[[127 130 134 133 134 122 114 128 127 129 124 123 130]
 [139 143 131 152 147 121 115 145 135 140 123 131 150]
 [129 128 113 121 115 138 150 127 121 127 133 129 131]
 [129 128 114 122 118 140 150 128 122 127 131 129 132]]
->
[[127 130 134 133 134 122 114 128 127 129 124 123 130]
 [139 143 131 152 147 121 115 145 135 140 123 131 150]
 [129 128 114 122 118 140 150 128 122 127 131 129 132]
 [129 128 113 121 115 138 150 127 121 127 133 129 131]]

[[112 139 100 127 137 104 105 138 140 128]
 [120 125 116 127 124 121 118 123 122 128]
 [116 125 129 127 112 124 129 110 107 128]
 [112 139 104 127 133 106 109 133 134 128]]
->
[[116 125 129 127 112 124 129 110 107 128]
 [120 125 116 127 124 121 118 123 122 128]
 [112 139 104 127 133 106 109 133 134 128]
 [112 139 100 127 137 104 105 138 140 128]]

[[139 128 131 136 130]
 [138 126 133 137 131]
 [135 121 114 128 108]
 [121 138 136 136 142]
 [123 134 138 135 141]
 [127 126 120 129 118]
 [135 123 113 126 106]
 [132 129 130 134 131]]
->
[[123 134 138 135 141]
 [121 138 136 136 142]
 [138 126 133 137 131]
 [139 128 131 136 130]
 [132 129 130 134 131]
 [127 126 120 129 118]
 [135 121 114 128 108]
 [135 123 113 126 106]]

[[121 124 129 127 128 126]
 [106 143 108 110 127 114]
 [129 136 118 134 125 134]
 [135 135 130 122 129 128]
 [131 131 127 143 125 129]]
->
[[135 135 130 122 129 128]
 [121 124 129 127 128 126]
 [131 131 127 143 125 129]
 [129 136 118 134 125 134]
 [106 143 108 110 127 114]]

[[136 126 140 136 116 124 120 113 130]
 [129 124 132 129 130 118 135 130 152]
 [126 133 127 126 132 135 128 134 104]
 [144 132 134 144 144 120 115 130 130]
 [127 131 149 127 126 126 135 133 144]
 [120 140 116 120 109 126 135 132 129]
 [136 131 125 136 116 110 139 126 126]]
->
[[127 131 149 127 126 126 135 133 144]
 [136 126 140 136 116 124 120 113 130]
 [144 132 134 144 144 120 115 130 130]
 [129 124 132 129 130 118 135 130 152]
 [126 133 127 126 132 135 128 134 104]
 [136 131 125 136 116 110 139 126 126]
 [120 140 116 120 109 126 135 132 129]]

[[125 130 133 129 131 127 116 123 130 125 122 128]
 [122 129 129 131 130 127 119 123 129 135 123 119]
 [124 137 132 127 133 135 122 127 137 126 116 125]
 [119 136 122 132 131 134 132 119 136 102 125 134]]
->
[[125 130 133 129 131 127 116 123 130 125 122 128]
 [124 137 132 127 133 135 122 127 137 126 116 125]
 [122 129 129 131 130 127 119 123 129 135 123 119]
 [119 136 122 132 131 134 132 119 136 102 125 134]]

[[100 117 102 115 117 116 117 152]
 [120 146 117 148 146 147 147 134]
 [123 111 122 109 110 110 110 145]
 [150 120 157 120 120 120 120 105]]
->
[[150 120 157 120 120 120 120 105]
 [123 111 122 109 110 110 110 145]
 [120 146 117 148 146 147 147 134]
 [100 117 102 115 117 116 117 152]]

[[124 137 131 128 140 121 131 131 136 143 128 127 126 135 129 124]
 [123 120 120 119 117 137 118 130 136 124 122 121 124 133 130 135]
 [118 103 126 120 128 127 128 142 127 120 108 129 129 123 130 123]
 [116 126 137 132 124 123 130 123 130 118 126 128 127 132 137 130]]
->
[[116 126 137 132 124 123 130 123 130 118 126 128 127 132 137 130]
 [124 137 131 128 140 121 131 131 136 143 128 127 126 135 129 124]
 [118 103 126 120 128 127 128 142 127 120 108 129 129 123 130 123]
 [123 120 120 119 117 137 118 130 136 124 122 121 124 133 130 135]]

[[138 150 111 126]
 [138 149 141 129]
 [139 150 137 131]
 [134 147 145 120]
 [137 150 128 124]]
->
[[134 147 145 120]
 [138 149 141 129]
 [139 150 137 131]
 [137 150 128 124]
 [138 150 111 126]]
---
[[132 125 125 109 101]
 [114 126 125 126 133]]
->
[[132 125]
 [114 126]]

[[108 129 107 107 125]
 [114 119 113 112 109]
 [115 134 114 114 130]
 [121 143 120 119 142]
 [117 121 117 117 111]]
->
[[108 129]
 [114 119]]

[[128 128]
 [156 149]
 [132 147]
 [150 143]]
->
[[128 128]
 [156 149]]

[[140  99 154 132]
 [133 116 154 125]]
->
[[140  99]
 [133 116]]

[[141 140 105]
 [130 138 128]
 [144 140 115]
 [127 141 115]
 [141 144 125]]
->
[[141 140]
 [130 138]]

[[148 102 106]
 [141 132 117]]
->
[[148 102]
 [141 132]]
